Here is a tiny trained network, its code and every weight. The questions are about switching its units off for an input and a class, where a switched-off unit gives its printed mean instead of its output.

import numpy as np


def w(rows, s, z=0):
    codes = np.array(rows[::2]) - 128.0
    scale = np.full(codes.shape[1], s)
    scale[-1] = z or s
    return codes * scale


def f(y):
    return y / 2 * (1 + np.tanh(0.7978845608 * (y + 0.044715 * y**3)))


def log_softmax(a):
    a = a - a.max(-1, keepdims=True)
    return a - np.log(np.exp(a).sum(-1, keepdims=True))


def net(x, mask):
    res = np.array(x, float).reshape(1, 6) / 4 @ E
    y = f(res @ A[0][:, :-1].T + A[0][:, -1])
    res = res + np.where(mask, y, B[0][:, -1]) @ B[0][:, :-1]
    return log_softmax(res[-1] @ U[:, :-1].T + U[:, -1])


A, B = {}, {}
E = w([
[125,126,128,128,130,132],'x0',
[247,37,175,152,200,98],'x1',
[135,131,128,126,124,127],'x2',
[149,112,215,189,54,208],'x3',
[168,120,41,250,116,131],'x4',
[109,117,130,135,137,133],'x5',
],0.011)
A[0] = w([
[100,112,186,106,56,142,130],'N0',
[140,107,60,197,169,110,218],'N1',
[108,123,60,99,188,59,235],'N2',
[33,206,65,112,32,153,254],'N3',
[157,110,100,222,69,142,150],'N4',
[238,21,194,137,204,79,188],'N5',
[107,159,224,30,171,136,230],'N6',
[92,122,235,3,138,113,247],'N7',
[112,106,110,100,183,124,154],'N8',
[151,122,217,148,79,181,146],'N9',
[152,129,246,200,39,254,189],'N10',
],0.0088,0.0094)
B[0] = w([
[103,114,174,107,109,150,153],'N0',
[177,163,112,170,136,119,212],'N1',
[156,186,77,125,143,127,223],'N2',
[104,155,108,121,95,250,250],'N3',
[123,97,120,184,111,138,193],'N4',
[160,92,139,131,184,51,253],'N5',
[105,122,134,54,154,101,212],'N6',
[81,130,145,12,140,119,229],'N7',
[147,149,129,104,127,118,158],'N8',
[110,70,163,128,127,120,177],'N9',
[83,30,183,164,91,138,231],'N10',
],0.015,0.017)
U = w([
[68,244,71,40,144,145,183],'0',
[47,111,208,78,52,166,34],'1',
[139,162,106,58,224,2,98],'2',
[85,42,214,106,163,24,3],'3',
[157,242,4,189,112,188,249],'4',
[85,105,112,239,34,190,68],'5',
[220,210,85,218,177,18,255],'6',
[146,54,161,253,131,47,74],'7',
],0.0071,0.002)

Each question gives the input, the list of numbers given to net, and the class t.
The units are the neurons (one row each of A and B). Each row of codes is followed by its name. A weight is (code - 128) times the scale printed after its matrix; where a second scale follows, it is the last column's (A, B and U).
mask holds one flag per neuron, in row order. A switched-off neuron (its flag False) gives its mean, the last column of its row in B, instead of its output. The means were averaged over made-up inputs and are rounded, as every weight is.
A unit's drop is (log p(t) with every unit on - log p(t) with that unit switched off) / (log p(t) with every unit on - log p(t) with every unit switched off).
The circuit of an input: a set's keep is (log p(t) with only the set's units on - log p(t) with every unit switched off) / (log p(t) with every unit on - log p(t) with every unit switched off). Starting from all 11 units, units are removed one at a time, each time the one whose removal leaves the highest keep (on an exact tie, the one counted first), for as long as the keep stays at least 0.8.
units of the circuit, in order: the units of the circuit, biggest drop first
most important unit: the unit with the biggest drop
k most important neurons: the k neurons with the biggest drops, biggest first
drop when u is switched off: that unit's drop, to one decimal
input [1,0,-7,-1,-8,-7], class 0: 2 most important neurons -> [N5 N10]
input [2,1,1,7,-8,2], class 3: units of the circuit, in order -> [N3]
input [-7,-6,-2,1,1,7], class 5: 4 most important neurons -> [N7 N6 N2 N3]
input [2,1,4,-2,-1,8], class 2: 2 most important neurons -> [N3 N10]
input [1,1,8,-7,1,2], class 6: units of the circuit, in order -> [N7 N6 N2]
input [7,-5,-6,0,-3,1], class 0: 3 most important neurons -> [N10 N9 N4]
input [-3,0,6,8,2,2], class 5: 4 most important neurons -> [N5 N7 N6 N4]
input [-4,1,-1,-3,-6,-5], class 2: 2 most important neurons -> [N3 N6]
input [5,0,4,-7,0,-3], class 0: 2 most important neurons -> [N5 N4]
input [3,0,-6,-8,-1,-5], class 0: 2 most important neurons -> [N5 N2]
input [1,8,8,3,1,-3], class 7: 2 most important neurons -> [N7 N6]
input [2,3,-7,5,5,5], class 7: drop when N2 is switched off -> 0.0
input [3,0,3,-6,-2,-7], class 0: drop when N2 is switched off -> 0.1
input [-4,-4,-6,-1,-6,-7], class 0: most important unit -> N10
input [3,-7,1,1,6,-1], class 5: 2 most important neurons -> [N2 N4]
input [3,1,-5,2,7,-7], class 7: drop when N3 is switched off -> 1.8
